Below are the code and all the weights of a small trained network. Each question names an input and a target symbol and asks about switching units off, where a switched-off unit gives its printed mean instead of its output.

import numpy as np


def w(rows, s, z=0):
    codes = np.array(rows[::2]) - 128.0
    scale = np.full(codes.shape[1], s)
    scale[-1] = z or s
    return codes * scale


def norm(h):
    return h / np.sqrt((h * h).mean(-1, keepdims=True) + 1e-5)


def f(y):
    return np.maximum(y, 0)


def softmax(a):
    e = np.exp(a - a.max(-1, keepdims=True))
    return e / e.sum(-1, keepdims=True)


def log_softmax(a):
    a = a - a.max(-1, keepdims=True)
    return a - np.log(np.exp(a).sum(-1, keepdims=True))


def net(x, mask):
    ids = ['ΓΛΞΨΩαβζημσ'.index(c) for c in x.split()]
    T = len(ids)
    res = E[ids] + P[:T]
    r = norm(res)
    for j in range(2):
        rows = slice(2 * j, 2 * j + 2)
        q, k, v = (r @ M[0][rows].T for M in (Q, K, V))
        z = softmax(np.where(np.tri(T) > 0, q @ k.T / 2**0.5, -1e9)) @ v
        o = O[0][rows]
        res = res + np.where(mask[j], z, o[:, -1]) @ o[:, :-1]
    y = f(norm(res) @ A[0][:, :-1].T + A[0][:, -1])
    res = res + np.where(mask[2:26], y, B[0][:, -1]) @ B[0][:, :-1]
    return log_softmax(norm(res)[-1] @ U[:, :-1].T + U[:, -1])


Q, K, V, O, A, B = {}, {}, {}, {}, {}, {}
E = w([
[140,122,54],'Γ',
[154,45,134],'Λ',
[63,173,252],'Ξ',
[85,119,169],'Ψ',
[118,207,134],'Ω',
[125,101,144],'α',
[177,146,129],'β',
[110,136,118],'ζ',
[118,200,138],'η',
[140,86,77],'μ',
[155,253,10],'σ',
],0.017)
P = w([
[227,122,89],'0',
[210,186,152],'1',
[195,180,146],'2',
[181,150,154],'3',
[184,123,162],'4',
[252,123,181],'5',
],0.0045)
Q[0] = w([
[3,122,99],'head 1',
[15,129,88],'head 1',
[47,61,102],'head 2',
[6,126,62],'head 2',
],0.0077)
K[0] = w([
[144,208,127],'head 1',
[170,254,139],'head 1',
[99,181,168],'head 2',
[23,231,99],'head 2',
],0.0091)
V[0] = w([
[108,6,129],'head 1',
[50,11,133],'head 1',
[8,197,92],'head 2',
[254,247,234],'head 2',
],0.0047)
O[0] = w([
[31,85,46,96],'head 1',
[38,162,91,35],'head 1',
[254,128,68,1],'head 2',
[111,179,238,243],'head 2',
],0.0048,0.0026)
A[0] = w([
[44,122,138,50],'neuron 1',
[160,105,112,172],'neuron 2',
[74,189,40,80],'neuron 3',
[174,206,193,37],'neuron 4',
[125,44,156,33],'neuron 5',
[164,58,157,137],'neuron 6',
[60,170,85,36],'neuron 7',
[166,255,91,133],'neuron 8',
[162,148,138,70],'neuron 9',
[143,50,141,200],'neuron 10',
[173,92,112,167],'neuron 11',
[145,169,212,150],'neuron 12',
[221,153,147,2],'neuron 13',
[172,98,106,184],'neuron 14',
[172,64,40,203],'neuron 15',
[103,145,79,105],'neuron 16',
[31,106,177,61],'neuron 17',
[174,129,34,69],'neuron 18',
[35,211,169,10],'neuron 19',
[158,102,116,182],'neuron 20',
[108,166,38,67],'neuron 21',
[224,154,103,138],'neuron 22',
[95,85,89,46],'neuron 23',
[160,116,169,123],'neuron 24',
],0.0099,0.0043)
B[0] = w([
[250,79,64,141],'neuron 1',
[68,119,163,170],'neuron 2',
[75,39,130,159],'neuron 3',
[169,100,124,218],'neuron 4',
[91,95,178,150],'neuron 5',
[101,129,75,167],'neuron 6',
[204,16,166,133],'neuron 7',
[2,146,89,254],'neuron 8',
[118,87,144,146],'neuron 9',
[166,163,75,184],'neuron 10',
[71,147,126,176],'neuron 11',
[150,137,55,241],'neuron 12',
[122,10,195,166],'neuron 13',
[69,79,165,184],'neuron 14',
[124,239,172,222],'neuron 15',
[116,80,155,143],'neuron 16',
[206,106,93,170],'neuron 17',
[120,174,113,186],'neuron 18',
[29,137,129,178],'neuron 19',
[118,133,154,171],'neuron 20',
[141,100,164,161],'neuron 21',
[240,83,154,222],'neuron 22',
[114,91,155,139],'neuron 23',
[131,78,68,166],'neuron 24',
],0.0052,0.0066)
U = w([
[87,116,150,118],'Γ',
[145,149,137,80],'Λ',
[86,142,255,81],'Ξ',
[153,157,156,52],'Ψ',
[85,125,75,38],'Ω',
[34,73,158,106],'α',
[164,167,154,140],'β',
[156,183,30,130],'ζ',
[131,146,144,138],'η',
[155,145,143,196],'μ',
[145,103,62,253],'σ',
],0.019,0.0029)

Each question gives the input, a string of symbols that net reads in full, and the target symbol t.
The units are the heads (2 rows each of Q, K, V and O) and the neurons (one row each of A and B). Each row of codes is followed by its name. A weight is (code - 128) times the scale printed after its matrix; where a second scale follows, it is the last column's (O, A, B and U).
mask holds one flag per unit, heads first, then neurons. A switched-off unit (its flag False) gives its mean, the last column of its rows in O or B, instead of its output. The means were averaged over made-up inputs and are rounded, as every weight is.
A unit's drop is (log p(t) with every unit on - log p(t) with that unit switched off) / (log p(t) with every unit on - log p(t) with every unit switched off).
The circuit of an input: a set's keep is (log p(t) with only the set's units on - log p(t) with every unit switched off) / (log p(t) with every unit on - log p(t) with every unit switched off). Starting from the 12 units with the biggest drops (on a tie, the unit counted first), units are removed one at a time, each time the one whose removal leaves the highest keep (on an exact tie, the one counted first), for as long as the keep stays at least 0.8.
circuit, biggest first: the units of the circuit, biggest drop first
unit that matters most: the unit with the biggest drop
top k neurons: the k neurons with the biggest drops, biggest first
drop when u is switched off: that unit's drop, to one decimal
input μ Λ η, target α: circuit, biggest first : [head 1; head 2; neuron 3; neuron 15]
input Γ α β ζ, target σ: top 2 neurons : [neuron 12; neuron 15]
input Ξ Ξ Γ Γ Γ η, target ζ: circuit, biggest first : [head 2; neuron 12; neuron 15]
input Γ β α μ β β, target σ: circuit, biggest first : [neuron 15; head 1; neuron 24]
input Γ η β α Λ Λ, target α: unit that matters most : head 1
input Ψ α Λ μ, target α: circuit, biggest first : [neuron 12; neuron 14]
input β α Ψ α α, target σ: top 2 neurons : [neuron 17; neuron 1]
input Γ ζ Γ Ω, target ζ: top 2 neurons : [neuron 8; neuron 12]
input μ Λ Γ, target α: top 2 neurons : [neuron 3; neuron 12]
input μ σ Γ μ, target ζ: top 3 neurons : [neuron 10; neuron 15; neuron 8]
input Γ μ Λ Ψ Ψ, target σ: top 3 neurons : [neuron 1; neuron 17; neuron 8]
input ζ β Ξ Γ Γ η, target ζ: top 3 neurons : [neuron 12; neuron 8; neuron 15]
input η Ξ β Ψ β Γ, target Ξ: drop when neuron 13 is switched off : 0.1
input α ζ Ω Λ Λ Γ, target α: drop when head 1 is switched off : 0.8
input Ω μ Λ β Γ, target Ξ: unit that matters most : neuron 15
input Γ Γ Ω Γ Ω, target ζ: drop when neuron 15 is switched off : 0.2
input Λ Γ β, target α: drop when neuron 2 is switched off : 0.0
